Here is a tiny trained network, its code and every weight. The questions are about switching its units off for an input and a class, where a switched-off unit gives its printed mean instead of its output.

import numpy as np


def w(rows, s, z=0):
    codes = np.array(rows[::2]) - 128.0
    scale = np.full(codes.shape[1], s)
    scale[-1] = z or s
    return codes * scale


def norm(h):
    return h / np.sqrt((h * h).mean(-1, keepdims=True) + 1e-5)


def f(y):
    return y / 2 * (1 + np.tanh(0.7978845608 * (y + 0.044715 * y**3)))


def log_softmax(a):
    a = a - a.max(-1, keepdims=True)
    return a - np.log(np.exp(a).sum(-1, keepdims=True))


def net(x, mask):
    res = np.array(x, float).reshape(1, 7) / 4 @ E
    u = 0
    for l in range(4):
        y = f(norm(res) @ A[l][:, :-1].T + A[l][:, -1])
        res = res + np.where(mask[u : u + 6], y, B[l][:, -1]) @ B[l][:, :-1]
        u += 6
    return log_softmax(norm(res)[-1] @ U[:, :-1].T + U[:, -1])


A, B = {}, {}
E = w([
[129,125,127,129,128],'x0',
[103,177,21,150,179],'x1',
[137,238,156,209,176],'x2',
[126,128,128,128,128],'x3',
[128,127,128,129,128],'x4',
[130,146,80,192,3],'x5',
[130,129,129,128,128],'x6',
],0.0071)
A[0] = w([
[44,205,56,103,212,187],'L0N1',
[156,48,234,108,203,58],'L0N2',
[98,135,3,34,202,3],'L0N3',
[170,132,193,199,255,82],'L0N4',
[197,82,44,112,30,105],'L0N5',
[48,91,123,94,155,166],'L0N6',
],0.008,0.0034)
B[0] = w([
[108,47,80,191,140,254],'L0N1',
[198,239,99,84,84,241],'L0N2',
[176,30,174,177,205,218],'L0N3',
[2,190,173,63,102,217],'L0N4',
[34,176,145,80,160,211],'L0N5',
[191,155,59,160,152,185],'L0N6',
],0.0064,0.0048)
A[1] = w([
[135,243,111,179,223,224],'L1N1',
[149,194,190,184,54,131],'L1N2',
[131,103,10,211,82,4],'L1N3',
[190,117,136,24,69,56],'L1N4',
[230,131,29,206,148,102],'L1N5',
[255,108,114,6,202,44],'L1N6',
],0.0073,0.002)
B[1] = w([
[114,99,117,142,22,252],'L1N1',
[248,9,181,134,212,233],'L1N2',
[111,237,107,184,79,187],'L1N3',
[100,207,107,113,121,215],'L1N4',
[114,180,254,112,75,190],'L1N5',
[180,50,101,129,120,250],'L1N6',
],0.0068,0.0037)
A[2] = w([
[172,105,151,95,179,87],'L2N1',
[219,118,202,11,82,3],'L2N2',
[166,114,126,101,151,79],'L2N3',
[2,173,88,196,206,149],'L2N4',
[74,179,243,41,81,116],'L2N5',
[141,174,46,98,129,117],'L2N6',
],0.0085,0.0032)
B[2] = w([
[157,130,127,124,90,163],'L2N1',
[95,204,29,124,55,254],'L2N2',
[108,94,122,168,164,139],'L2N3',
[232,129,42,1,53,232],'L2N4',
[44,80,173,190,135,232],'L2N5',
[186,122,118,56,131,145],'L2N6',
],0.0068,0.0053)
A[3] = w([
[182,110,106,91,33,93],'L3N1',
[182,239,149,195,119,188],'L3N2',
[114,26,104,159,55,58],'L3N3',
[235,53,183,205,188,86],'L3N4',
[195,200,69,254,96,73],'L3N5',
[55,83,158,131,59,253],'L3N6',
],0.0084,0.0031)
B[3] = w([
[134,172,91,111,168,252],'L3N1',
[57,55,181,143,160,209],'L3N2',
[83,144,169,125,153,183],'L3N3',
[249,20,120,129,182,240],'L3N4',
[97,107,195,103,160,207],'L3N5',
[145,153,178,184,173,253],'L3N6',
],0.011,0.0045)
U = w([
[136,227,7,40,79,32],'0',
[23,207,222,163,104,254],'1',
[200,47,148,162,170,141],'2',
],0.012,0.00056)

Each question gives the input, the list of numbers given to net, and the class t.
The units are the neurons (one row each of A and B). Each row of codes is followed by its name. A weight is (code - 128) times the scale printed after its matrix; where a second scale follows, it is the last column's (A, B and U).
mask holds one flag per neuron, layer by layer. A switched-off neuron (its flag False) gives its mean, the last column of its row in B, instead of its output. The means were averaged over made-up inputs and are rounded, as every weight is.
A unit's drop is (log p(t) with every unit on - log p(t) with that unit switched off) / (log p(t) with every unit on - log p(t) with every unit switched off).
The circuit of an input: a set's keep is (log p(t) with only the set's units on - log p(t) with every unit switched off) / (log p(t) with every unit on - log p(t) with every unit switched off). Starting from the 12 units with the biggest drops (on a tie, the unit counted first), units are removed one at a time, each time the one whose removal leaves the highest keep (on an exact tie, the one counted first), for as long as the keep stays at least 0.8.
circuit, biggest first: the units of the circuit, biggest drop first
top k neurons: the k neurons with the biggest drops, biggest first
top k neurons in layer l: the k neurons of layer l with the biggest drops, biggest first
drop when u is switched off: that unit's drop, to one decimal
input [2,-4,5,-1,3,6,-8], class 2: circuit, biggest first -> (L1N2)
input [6,1,5,-5,-4,1,4], class 1: top 3 neurons -> (L1N1 L0N5 L3N4)
input [-6,7,1,-8,2,8,-8], class 1: top 2 neurons -> (L1N5 L0N4)
input [-3,2,7,5,-2,-8,6], class 0: top 3 neurons -> (L2N4 L0N1 L1N5)
input [-5,-1,6,7,7,8,1], class 2: top 2 neurons -> (L1N2 L2N2)
input [4,0,-1,-7,1,7,3], class 1: top 4 neurons -> (L0N1 L0N6 L3N6 L1N4)
input [-1,7,2,-6,4,-7,-4], class 0: top 3 neurons -> (L2N4 L0N4 L1N2)
input [-8,8,2,-8,4,-8,-6], class 0: top 2 neurons -> (L2N4 L0N4)
input [4,2,7,3,-5,-7,-5], class 0: top 2 neurons -> (L2N4 L0N1)
input [2,-5,0,3,-2,0,-1], class 0: top 2 neurons in layer 0 -> (L0N4 L0N2)
input [3,0,-8,3,-5,6,-2], class 1: top 3 neurons in layer 0 -> (L0N5 L0N2 L0N1)
input [-1,-8,-1,-2,3,3,5], class 1: drop when L2N2 is switched off -> 0.4
input [-2,5,7,6,-4,-6,-8], class 0: drop when L1N3 is switched off -> 0.0
input [4,7,2,-6,-8,7,4], class 1: circuit, biggest first -> (L3N5)
input [0,7,3,-4,7,3,-1], class 1: drop when L3N5 is switched off -> 0.1
